Below is a small trained network, with its code and all its weights. Each question gives an input and a target symbol and asks what happens when units are switched off, that is, made to give their printed mean instead of their output.

import numpy as np


def w(rows, s, z=0):
    codes = np.array(rows[::2]) - 128.0
    scale = np.full(codes.shape[1], s)
    scale[-1] = z or s
    return codes * scale


def norm(h):
    return h / np.sqrt((h * h).mean(-1, keepdims=True) + 1e-5)


def f(y):
    return y / 2 * (1 + np.tanh(0.7978845608 * (y + 0.044715 * y**3)))


def softmax(a):
    e = np.exp(a - a.max(-1, keepdims=True))
    return e / e.sum(-1, keepdims=True)


def log_softmax(a):
    a = a - a.max(-1, keepdims=True)
    return a - np.log(np.exp(a).sum(-1, keepdims=True))


def net(x, mask):
    ids = ['αδεζηθλμξπστφψω'.index(c) for c in x.split()]
    T = len(ids)
    res = E[ids] + P[:T]
    u = 0
    for l in range(2):
        q, k, v = (norm(res) @ M[l].T for M in (Q, K, V))
        z = softmax(np.where(np.tri(T) > 0, q @ k.T / 2**0.5, -1e9)) @ v
        res = res + np.where(mask[u], z, O[l][:, -1]) @ O[l][:, :-1]
        u += 1
        y = f(norm(res) @ A[l][:, :-1].T + A[l][:, -1])
        res = res + np.where(mask[u : u + 4], y, B[l][:, -1]) @ B[l][:, :-1]
        u += 4
    return log_softmax(norm(res)[-1] @ U[:, :-1].T + U[:, -1])


Q, K, V, O, A, B = {}, {}, {}, {}, {}, {}
E = w([
[90,97,128,164,116,175,166],'α',
[115,145,163,124,117,116,152],'δ',
[139,126,120,124,114,135,139],'ε',
[108,147,121,122,121,122,131],'ζ',
[120,135,133,125,129,130,126],'η',
[135,98,156,130,121,109,93],'θ',
[126,94,125,117,86,124,136],'λ',
[121,92,112,101,156,128,159],'μ',
[255,234,26,22,3,178,50],'ξ',
[120,118,143,128,118,121,147],'π',
[105,108,124,100,89,96,134],'σ',
[145,121,165,120,99,140,137],'τ',
[135,139,143,99,113,135,112],'φ',
[135,106,156,101,81,117,140],'ψ',
[128,148,99,178,86,108,144],'ω',
],0.0043)
P = w([
[124,87,184,24,6,89,119],'0',
[181,153,251,92,167,187,131],'1',
[98,112,116,46,30,56,138],'2',
[175,158,216,112,191,176,160],'3',
[93,131,52,54,49,33,160],'4',
[173,149,222,107,188,183,150],'5',
],0.0016)
Q[0] = w([
[105,56,216,57,203,174,149],'L0H0',
[67,181,13,6,21,20,253],'L0H0',
],0.0053)
K[0] = w([
[83,90,244,1,172,159,171],'L0H0',
[75,94,35,199,223,127,251],'L0H0',
],0.0053)
V[0] = w([
[254,208,16,188,95,41,125],'L0H0',
[32,172,135,249,82,200,107],'L0H0',
],0.0018)
O[0] = w([
[149,150,251,103,92,53,131,7],'L0H0',
[92,125,177,171,21,159,101,15],'L0H0',
],0.0027,0.0016)
A[0] = w([
[216,220,92,255,166,225,91,107],'L0N0',
[3,248,176,242,146,187,125,157],'L0N1',
[85,64,163,233,193,215,71,1],'L0N2',
[140,58,129,116,21,22,30,45],'L0N3',
],0.0034,0.0017)
B[0] = w([
[151,48,108,183,90,39,32,110],'L0N0',
[102,116,97,126,251,224,172,139],'L0N1',
[159,89,194,111,232,59,234,43],'L0N2',
[160,205,145,233,251,123,112,253],'L0N3',
],0.0033,0.00065)
Q[1] = w([
[159,149,3,74,104,251,204],'L1H0',
[104,102,62,71,52,30,118],'L1H0',
],0.0036)
K[1] = w([
[78,2,165,86,175,105,235],'L1H0',
[124,72,135,234,160,70,190],'L1H0',
],0.0037)
V[1] = w([
[189,188,185,37,68,198,4],'L1H0',
[66,198,18,35,108,36,165],'L1H0',
],0.0013)
O[1] = w([
[116,2,99,133,236,153,134,104],'L1H0',
[91,39,245,98,91,185,87,254],'L1H0',
],0.0017,0.00072)
A[1] = w([
[134,97,144,206,136,254,160,4],'L1N0',
[112,141,180,222,197,145,152,27],'L1N1',
[119,23,113,142,148,218,172,79],'L1N2',
[135,89,82,66,68,133,101,119],'L1N3',
],0.0046,0.0011)
B[1] = w([
[76,61,125,168,108,139,28,173],'L1N0',
[94,114,140,4,119,17,146,150],'L1N1',
[151,231,127,179,96,105,141,254],'L1N2',
[54,87,87,131,175,85,142,206],'L1N3',
],0.0036,0.0029)
U = w([
[41,48,230,248,226,111,236,92],'α',
[10,234,241,39,180,216,99,44],'δ',
[249,9,32,253,156,95,99,129],'ε',
[35,220,66,183,227,176,3,52],'ζ',
[170,176,124,92,242,3,45,114],'η',
[255,8,241,44,159,60,188,91],'θ',
[31,176,16,249,14,231,151,93],'λ',
[246,218,70,143,247,237,239,96],'μ',
[230,180,57,22,47,164,48,132],'ξ',
[164,250,212,160,22,7,202,148],'π',
[21,41,12,9,151,55,208,107],'σ',
[218,84,201,184,80,234,103,251],'τ',
[153,59,112,42,226,224,10,127],'φ',
[132,68,238,22,1,236,240,98],'ψ',
[37,22,197,117,64,32,8,192],'ω',
],0.0065,0.0026)

Each question gives the input, a string of symbols that net reads in full, and the target symbol t.
The units are the heads (2 rows each of Q, K, V and O) and the neurons (one row each of A and B). Each row of codes is followed by its name. A weight is (code - 128) times the scale printed after its matrix; where a second scale follows, it is the last column's (O, A, B and U).
mask holds one flag per unit, layer by layer, with each layer's heads first. A switched-off unit (its flag False) gives its mean, the last column of its rows in O or B, instead of its output. The means were averaged over made-up inputs and are rounded, as every weight is.
A unit's drop is (log p(t) with every unit on - log p(t) with that unit switched off) / (log p(t) with every unit on - log p(t) with every unit switched off).
The circuit of an input: a set's keep is (log p(t) with only the set's units on - log p(t) with every unit switched off) / (log p(t) with every unit on - log p(t) with every unit switched off). Starting from all 10 units, units are removed one at a time, each time the one whose removal leaves the highest keep (on an exact tie, the one counted first), for as long as the keep stays at least 0.8.
circuit, biggest first: the units of the circuit, biggest drop first
most important unit: the unit with the biggest drop
top k neurons: the k neurons with the biggest drops, biggest first
drop when u is switched off: that unit's drop, to one decimal
input θ θ μ η, target η: most important unit : L0N0
input ω δ α ω ω η, target η: top 3 neurons : L0N2, L0N0, L1N1
input μ μ ω ω, target ω: circuit, biggest first : L0N1, L0H0, L1N0, L1N1
input μ μ μ α ψ, target λ: circuit, biggest first : L0H0, L1N1
input δ π ε, target μ: top 2 neurons : L0N3, L0N0
input ψ α σ, target λ: circuit, biggest first : L0H0, L1N1
input π ω η, target π: top 3 neurons : L0N3, L1N3, L1N0
input α η ω ε π, target π: top 2 neurons : L0N3, L1N3
input μ μ λ α μ ω, target ω: circuit, biggest first : L0H0, L0N1, L1N0, L1N1
input σ μ ε α φ φ, target φ: circuit, biggest first : L1N2, L0N0
input ω ζ φ, target π: circuit, biggest first : L0H0, L1N0
input α ω λ, target π: circuit, biggest first : L0N3, L1N0
input τ ψ ψ, target θ: circuit, biggest first : L1N2, L0N3, L1H0, L1N3
input α ε ε, target λ: circuit, biggest first : L0H0
input μ ω ζ, target π: top 3 neurons : L0N3, L1N3, L1N0
input μ ζ ω ε ζ, target π: top 2 neurons : L0N3, L1N3
input μ δ μ δ, target δ: top 3 neurons : L1N1, L0N1, L1N0
input μ ψ θ α φ, target λ: top 2 neurons : L1N1, L0N3
input σ ω μ δ, target δ: top 3 neurons : L0N1, L1N0, L1N1
input σ ε μ λ, target λ: top 4 neurons : L1N2, L1N1, L1N3, L0N3
input μ ψ ξ μ δ, target σ: circuit, biggest first : L1N2
input η μ μ α ζ, target λ: top 2 neurons : L1N1, L0N2
input δ δ μ λ, target λ: top 2 neurons : L1N2, L1N1
input α ω ω τ, target τ: top 2 neurons : L0N3, L0N2
input φ μ ψ, target σ: drop when L0H0 is switched off : 3.5
input μ μ μ ε α φ, target φ: drop when L1N2 is switched off : 0.4
